Here is a tiny trained network, its code and every weight. The questions are about switching its units off for an input and a class, where a switched-off unit gives its printed mean instead of its output.

import numpy as np


def w(rows, s, z=0):
    codes = np.array(rows[::2]) - 128.0
    scale = np.full(codes.shape[1], s)
    scale[-1] = z or s
    return codes * scale


def f(y):
    return np.maximum(y, 0)


def log_softmax(a):
    a = a - a.max(-1, keepdims=True)
    return a - np.log(np.exp(a).sum(-1, keepdims=True))


def net(x, mask):
    res = np.array(x, float).reshape(1, 7) / 4 @ E
    y = f(res @ A[0][:, :-1].T + A[0][:, -1])
    res = res + np.where(mask, y, B[0][:, -1]) @ B[0][:, :-1]
    return log_softmax(res[-1] @ U[:, :-1].T + U[:, -1])


A, B = {}, {}
E = w([
[62,71,57,164,157,93,48,180,170],'x0',
[70,98,35,13,51,194,166,117,110],'x1',
[147,177,123,141,61,111,92,239,2],'x2',
[116,255,79,84,125,32,107,97,160],'x3',
[132,129,131,124,130,130,123,132,134],'x4',
[204,79,47,106,205,83,132,101,51],'x5',
[55,209,124,130,250,223,115,131,76],'x6',
],0.006)
A[0] = w([
[70,163,164,131,71,162,125,141,191,159],'N0',
[121,94,111,130,184,139,170,51,211,35],'N1',
[91,166,136,134,200,192,121,137,100,2],'N2',
[142,19,153,165,123,189,119,131,109,57],'N3',
[71,148,212,139,78,188,121,153,189,64],'N4',
[124,109,136,118,181,131,170,46,198,43],'N5',
[86,95,90,57,85,160,138,111,113,26],'N6',
[144,161,118,147,94,121,102,208,28,29],'N7',
[57,187,126,122,207,228,132,156,93,62],'N8',
[172,144,190,201,173,82,118,129,136,41],'N9',
[84,121,73,36,70,174,161,107,112,75],'N10',
[157,148,116,142,94,121,112,216,51,45],'N11',
[157,144,172,207,156,75,71,130,157,65],'N12',
[116,105,69,37,96,164,145,121,131,48],'N13',
[128,242,67,60,115,51,83,84,137,63],'N14',
[204,82,64,100,183,80,133,124,72,69],'N15',
[52,75,65,192,140,63,12,204,180,123],'N16',
[181,136,195,203,158,98,107,111,129,44],'N17',
[94,94,90,63,68,144,134,127,128,76],'N18',
[100,174,180,118,85,159,150,128,173,135],'N19',
[104,254,80,97,153,21,70,100,166,116],'N20',
[99,151,183,124,91,147,118,146,165,46],'N21',
[129,154,118,155,106,105,117,215,45,21],'N22',
[110,110,126,90,195,138,164,47,184,87],'N23',
[164,49,128,117,9,54,137,134,177,28],'N24',
[204,86,155,128,38,87,154,124,163,73],'N25',
[137,27,158,161,132,197,132,152,85,46],'N26',
[180,78,55,120,200,118,115,96,85,115],'N27',
[192,38,139,133,34,65,147,154,178,55],'N28',
[65,181,198,146,59,164,132,139,213,72],'N29',
[81,94,69,144,141,106,66,184,155,40],'N30',
[123,74,136,150,188,130,155,27,219,56],'N31',
[131,19,179,189,151,211,125,182,88,106],'N32',
[104,105,68,139,128,102,69,182,160,71],'N33',
[200,92,58,97,209,108,139,78,73,74],'N34',
[92,121,88,33,75,171,159,104,118,75],'N35',
[67,169,140,126,226,198,133,134,98,44],'N36',
[158,156,138,117,125,146,185,92,137,100],'N37',
[217,201,196,91,69,148,214,63,77,89],'N38',
[216,198,235,100,102,147,223,75,76,100],'N39',
[171,146,196,197,173,78,101,122,127,7],'N40',
[230,95,79,75,197,96,157,71,69,94],'N41',
[71,103,90,55,83,154,147,106,106,35],'N42',
[158,169,139,142,90,108,135,203,38,52],'N43',
[166,136,189,193,166,90,99,115,135,28],'N44',
[111,91,125,110,180,136,179,34,212,40],'N45',
],0.0065,0.0063)
B[0] = w([
[84,91,159,183,128,71,136,131,69,218],'N0',
[136,178,150,84,80,168,61,160,124,179],'N1',
[210,214,57,111,159,86,106,62,112,151],'N2',
[139,173,156,102,98,137,192,106,149,175],'N3',
[59,128,142,186,105,60,131,144,66,182],'N4',
[130,169,159,87,80,161,66,159,124,175],'N5',
[143,156,83,181,152,150,137,165,180,161],'N6',
[142,193,152,91,71,166,66,149,159,175],'N7',
[209,200,67,122,178,44,91,45,88,201],'N8',
[147,166,39,200,152,177,161,201,197,168],'N9',
[155,138,72,207,157,147,132,187,191,203],'N10',
[128,192,163,95,74,162,68,148,151,172],'N11',
[126,142,77,169,149,171,162,169,167,182],'N12',
[145,152,76,198,148,148,143,182,177,176],'N13',
[140,109,191,96,95,169,249,93,162,213],'N14',
[44,143,165,188,91,92,134,147,87,185],'N15',
[60,30,130,51,200,191,129,99,109,249],'N16',
[138,163,43,186,156,184,152,187,191,166],'N17',
[146,156,91,185,153,146,135,148,168,177],'N18',
[81,95,153,161,132,75,135,134,72,193],'N19',
[156,126,186,91,86,163,249,86,151,254],'N20',
[91,125,129,163,121,103,127,143,99,147],'N21',
[147,185,151,82,78,174,58,150,164,165],'N22',
[129,168,169,112,69,144,55,166,110,197],'N23',
[171,239,80,130,179,81,101,60,70,194],'N24',
[142,195,83,98,189,100,101,63,90,189],'N25',
[134,182,164,85,83,140,219,80,167,174],'N26',
[46,136,173,180,96,83,142,147,80,206],'N27',
[157,247,73,103,185,79,106,34,63,201],'N28',
[59,118,151,185,100,68,142,144,60,200],'N29',
[69,94,134,89,161,167,123,119,119,162],'N30',
[138,172,152,77,64,180,54,168,144,200],'N31',
[156,156,174,77,98,139,254,81,171,216],'N32',
[81,92,118,95,165,161,123,113,106,166],'N33',
[51,117,166,191,92,63,134,150,76,198],'N34',
[157,138,80,203,159,145,133,186,177,196],'N35',
[181,198,79,128,154,56,108,52,77,183],'N36',
[103,86,118,111,143,136,111,133,120,158],'N37',
[49,25,116,66,200,190,102,122,138,211],'N38',
[49,26,95,68,206,185,97,122,138,217],'N39',
[145,178,21,208,151,168,163,191,209,158],'N40',
[43,105,174,185,105,90,137,159,75,213],'N41',
[168,153,54,204,164,163,145,195,201,167],'N42',
[125,178,160,78,70,178,63,145,160,176],'N43',
[130,152,62,183,144,170,149,170,173,157],'N44',
[139,185,158,83,68,169,45,175,130,189],'N45',
],0.0066,0.006)
U = w([
[158,146,64,204,157,154,144,199,186,100],'0',
[147,167,163,79,36,160,11,163,133,99],'1',
[172,181,85,126,188,63,94,26,75,100],'2',
[132,104,143,128,129,128,136,125,123,252],'3',
[66,110,169,197,88,65,142,158,70,96],'4',
[155,137,168,92,87,146,254,81,154,115],'5',
[90,47,116,74,205,171,99,121,123,112],'6',
[228,29,151,131,122,59,101,120,145,119],'7',
],0.0098,0.017)

Each question gives the input, the list of numbers given to net, and the class t.
The units are the neurons (one row each of A and B). Each row of codes is followed by its name. A weight is (code - 128) times the scale printed after its matrix; where a second scale follows, it is the last column's (A, B and U).
mask holds one flag per neuron, in row order. A switched-off neuron (its flag False) gives its mean, the last column of its row in B, instead of its output. The means were averaged over made-up inputs and are rounded, as every weight is.
A unit's drop is (log p(t) with every unit on - log p(t) with that unit switched off) / (log p(t) with every unit on - log p(t) with every unit switched off).
The circuit of an input: a set's keep is (log p(t) with only the set's units on - log p(t) with every unit switched off) / (log p(t) with every unit on - log p(t) with every unit switched off). Starting from the 12 units with the biggest drops (on a tie, the unit counted first), units are removed one at a time, each time the one whose removal leaves the highest keep (on an exact tie, the one counted first), for as long as the keep stays at least 0.8.
units of the circuit, in order: the units of the circuit, biggest drop first
top k neurons: the k neurons with the biggest drops, biggest first
drop of u: that unit's drop, to one decimal
input [-7,5,-6,-2,0,8,-8], class 2: units of the circuit, in order -> [N28]
input [6,2,-4,4,1,-7,1], class 4: units of the circuit, in order -> [N29 N0]
input [-7,-1,-2,-5,0,-2,-6], class 6: units of the circuit, in order -> [N39 N38]
input [-5,0,-2,8,5,6,4], class 5: top 2 neurons -> [N20 N14]
input [3,-2,3,-8,3,1,-5], class 5: units of the circuit, in order -> [N32 N26]
input [3,5,-4,-5,-5,6,3], class 4: units of the circuit, in order -> [N27 N34 N41]
input [-8,-3,3,-7,7,-8,-6], class 4: top 2 neurons -> [N4 N29]
input [-7,6,7,-5,-7,-4,-8], class 2: top 2 neurons -> [N28 N24]
input [-4,-4,1,-8,6,-8,-1], class 4: top 2 neurons -> [N4 N29]
input [0,8,8,-3,3,-2,8], class 0: units of the circuit, in order -> [N10 N42]
input [3,-2,-7,-6,-7,-6,8], class 2: units of the circuit, in order -> [N8 N36]
input [-5,6,5,3,2,0,-7], class 2: top 3 neurons -> [N24 N28 N25]
input [-8,-6,-2,-8,7,5,5], class 5: top 2 neurons -> [N32 N26]
input [4,-2,-4,8,-4,-4,-5], class 5: units of the circuit, in order -> [N20]
input [4,-6,-8,-7,-1,-7,6], class 1: units of the circuit, in order -> [N31 N45]
input [-7,-5,5,-1,7,0,7], class 2: top 4 neurons -> [N8 N36 N2 N16]
input [4,5,-1,-8,-6,-6,3], class 5: top 3 neurons -> [N32 N26 N3]
input [4,7,2,8,1,-8,3], class 4: top 4 neurons -> [N0 N29 N19 N4]
input [4,-5,7,0,-6,3,8], class 2: top 3 neurons -> [N8 N36 N2]
input [-6,-3,-3,7,5,-1,-8], class 2: units of the circuit, in order -> [N25]
input [8,2,-2,7,5,-2,4], class 6: top 2 neurons -> [N16 N32]
input [2,-7,8,0,5,0,3], class 1: drop of N7 -> 0.6
input [1,2,-4,8,-2,-4,1], class 5: drop of N14 -> 0.2
input [-2,-8,4,0,5,3,6], class 0: drop of N42 -> 0.0
